Below are the code and all the weights of a small trained network. Each question names an input and a class and asks about switching units off, where a switched-off unit gives its printed mean instead of its output.

import numpy as np


def w(rows, s, z=0):
    codes = np.array(rows[::2]) - 128.0
    scale = np.full(codes.shape[1], s)
    scale[-1] = z or s
    return codes * scale


def f(y):
    return np.maximum(y, 0)


def log_softmax(a):
    a = a - a.max(-1, keepdims=True)
    return a - np.log(np.exp(a).sum(-1, keepdims=True))


def net(x, mask):
    res = np.array(x, float).reshape(1, 6) / 4 @ E
    y = f(res @ A[0][:, :-1].T + A[0][:, -1])
    res = res + np.where(mask, y, B[0][:, -1]) @ B[0][:, :-1]
    return log_softmax(res[-1] @ U[:, :-1].T + U[:, -1])


A, B = {}, {}
E = w([
[17,18,86,138,142],'x0',
[130,126,130,123,128],'x1',
[113,171,3,57,59],'x2',
[218,81,30,215,140],'x3',
[128,127,128,127,125],'x4',
[193,34,189,99,34],'x5',
],0.0052)
A[0] = w([
[144,103,225,223,246,114],'neuron 1',
[71,198,111,146,204,70],'neuron 2',
[196,86,58,187,128,214],'neuron 3',
[17,8,78,123,127,255],'neuron 4',
[54,28,112,134,134,222],'neuron 5',
[82,163,196,50,114,177],'neuron 6',
[150,75,176,100,55,41],'neuron 7',
[44,128,175,53,121,171],'neuron 8',
[194,77,74,219,141,141],'neuron 9',
[193,79,50,230,136,70],'neuron 10',
[133,174,2,71,68,95],'neuron 11',
[119,181,22,93,59,126],'neuron 12',
[46,166,220,53,101,83],'neuron 13',
[235,239,165,114,90,192],'neuron 14',
[82,203,84,168,211,76],'neuron 15',
[57,170,209,47,118,71],'neuron 16',
[122,37,150,112,53,134],'neuron 17',
[80,202,99,146,210,70],'neuron 18',
[86,197,89,150,227,85],'neuron 19',
[86,191,100,148,218,73],'neuron 20',
[153,85,235,222,238,114],'neuron 21',
[69,194,114,126,213,63],'neuron 22',
[158,64,173,93,66,36],'neuron 23',
[152,91,223,225,233,122],'neuron 24',
[190,95,33,186,125,128],'neuron 25',
[237,235,167,116,94,201],'neuron 26',
[114,145,34,80,73,209],'neuron 27',
[156,72,175,92,60,42],'neuron 28',
[188,88,175,90,53,82],'neuron 29',
],0.005,0.0021)
B[0] = w([
[115,100,180,36,75,218],'neuron 1',
[202,71,52,153,87,181],'neuron 2',
[56,195,167,167,114,212],'neuron 3',
[125,133,143,127,250,253],'neuron 4',
[129,139,134,110,212,218],'neuron 5',
[98,174,110,202,120,212],'neuron 6',
[206,64,45,186,92,163],'neuron 7',
[101,178,110,205,138,211],'neuron 8',
[51,192,151,171,95,196],'neuron 9',
[61,206,150,196,71,189],'neuron 10',
[95,111,196,34,92,219],'neuron 11',
[103,107,198,37,102,217],'neuron 12',
[90,188,91,227,74,206],'neuron 13',
[126,129,132,118,249,239],'neuron 14',
[201,50,62,119,77,192],'neuron 15',
[93,189,91,222,66,197],'neuron 16',
[182,92,67,170,161,184],'neuron 17',
[203,61,62,142,86,185],'neuron 18',
[211,52,60,125,78,193],'neuron 19',
[214,52,53,136,74,182],'neuron 20',
[114,113,184,37,69,221],'neuron 21',
[198,70,47,175,86,180],'neuron 22',
[212,67,44,178,96,163],'neuron 23',
[106,108,184,29,66,217],'neuron 24',
[63,197,163,169,87,197],'neuron 25',
[125,134,136,121,255,240],'neuron 26',
[108,124,183,52,137,227],'neuron 27',
[204,74,53,178,98,164],'neuron 28',
[193,85,56,169,140,178],'neuron 29',
],0.0055,0.0041)
U = w([
[210,64,65,167,72,54],'0',
[118,132,139,130,132,253],'1',
[69,197,132,217,61,60],'2',
[109,116,173,34,74,62],'3',
[128,134,128,137,249,129],'4',
[129,130,132,139,138,151],'5',
],0.012,0.0046)

Each question gives the input, the list of numbers given to net, and the class t.
The units are the neurons (one row each of A and B). Each row of codes is followed by its name. A weight is (code - 128) times the scale printed after its matrix; where a second scale follows, it is the last column's (A, B and U).
mask holds one flag per neuron, in row order. A switched-off neuron (its flag False) gives its mean, the last column of its row in B, instead of its output. The means were averaged over made-up inputs and are rounded, as every weight is.
A unit's drop is (log p(t) with every unit on - log p(t) with that unit switched off) / (log p(t) with every unit on - log p(t) with every unit switched off).
The circuit of an input: a set's keep is (log p(t) with only the set's units on - log p(t) with every unit switched off) / (log p(t) with every unit on - log p(t) with every unit switched off). Starting from the 12 units with the biggest drops (on a tie, the unit counted first), units are removed one at a time, each time the one whose removal leaves the highest keep (on an exact tie, the one counted first), for as long as the keep stays at least 0.8.
units of the circuit, in order: the units of the circuit, biggest drop first
k most important neurons: the k neurons with the biggest drops, biggest first
drop when u is switched off: that unit's drop, to one decimal
input [-5,-6,-4,-8,0,5], class 2: 3 most important neurons => [neuron 13; neuron 16; neuron 6]
input [4,4,-7,-8,-5,-7], class 2: 3 most important neurons => [neuron 13; neuron 16; neuron 8]
input [-2,6,8,-1,7,-4], class 3: units of the circuit, in order => [neuron 11; neuron 12]
input [-7,-5,-4,3,5,4], class 4: units of the circuit, in order => [neuron 26; neuron 14]
input [-6,-1,-5,-8,-3,4], class 2: units of the circuit, in order => [neuron 13; neuron 16]
input [-1,2,-3,5,2,-3], class 2: units of the circuit, in order => [neuron 10; neuron 9; neuron 3]
input [-8,3,7,2,7,-4], class 4: units of the circuit, in order => [neuron 26]
input [-7,1,-3,-8,0,7], class 2: 3 most important neurons => [neuron 13; neuron 16; neuron 6]
input [-3,1,7,5,6,-6], class 3: 3 most important neurons => [neuron 11; neuron 12; neuron 27]
input [-8,-1,1,-7,0,-3], class 4: drop when neuron 25 is switched off => 0.2
input [8,-3,-8,6,0,-6], class 3: drop when neuron 1 is switched off => 0.3
input [-8,-1,3,-6,-7,0], class 4: drop when neuron 26 is switched off => 0.5
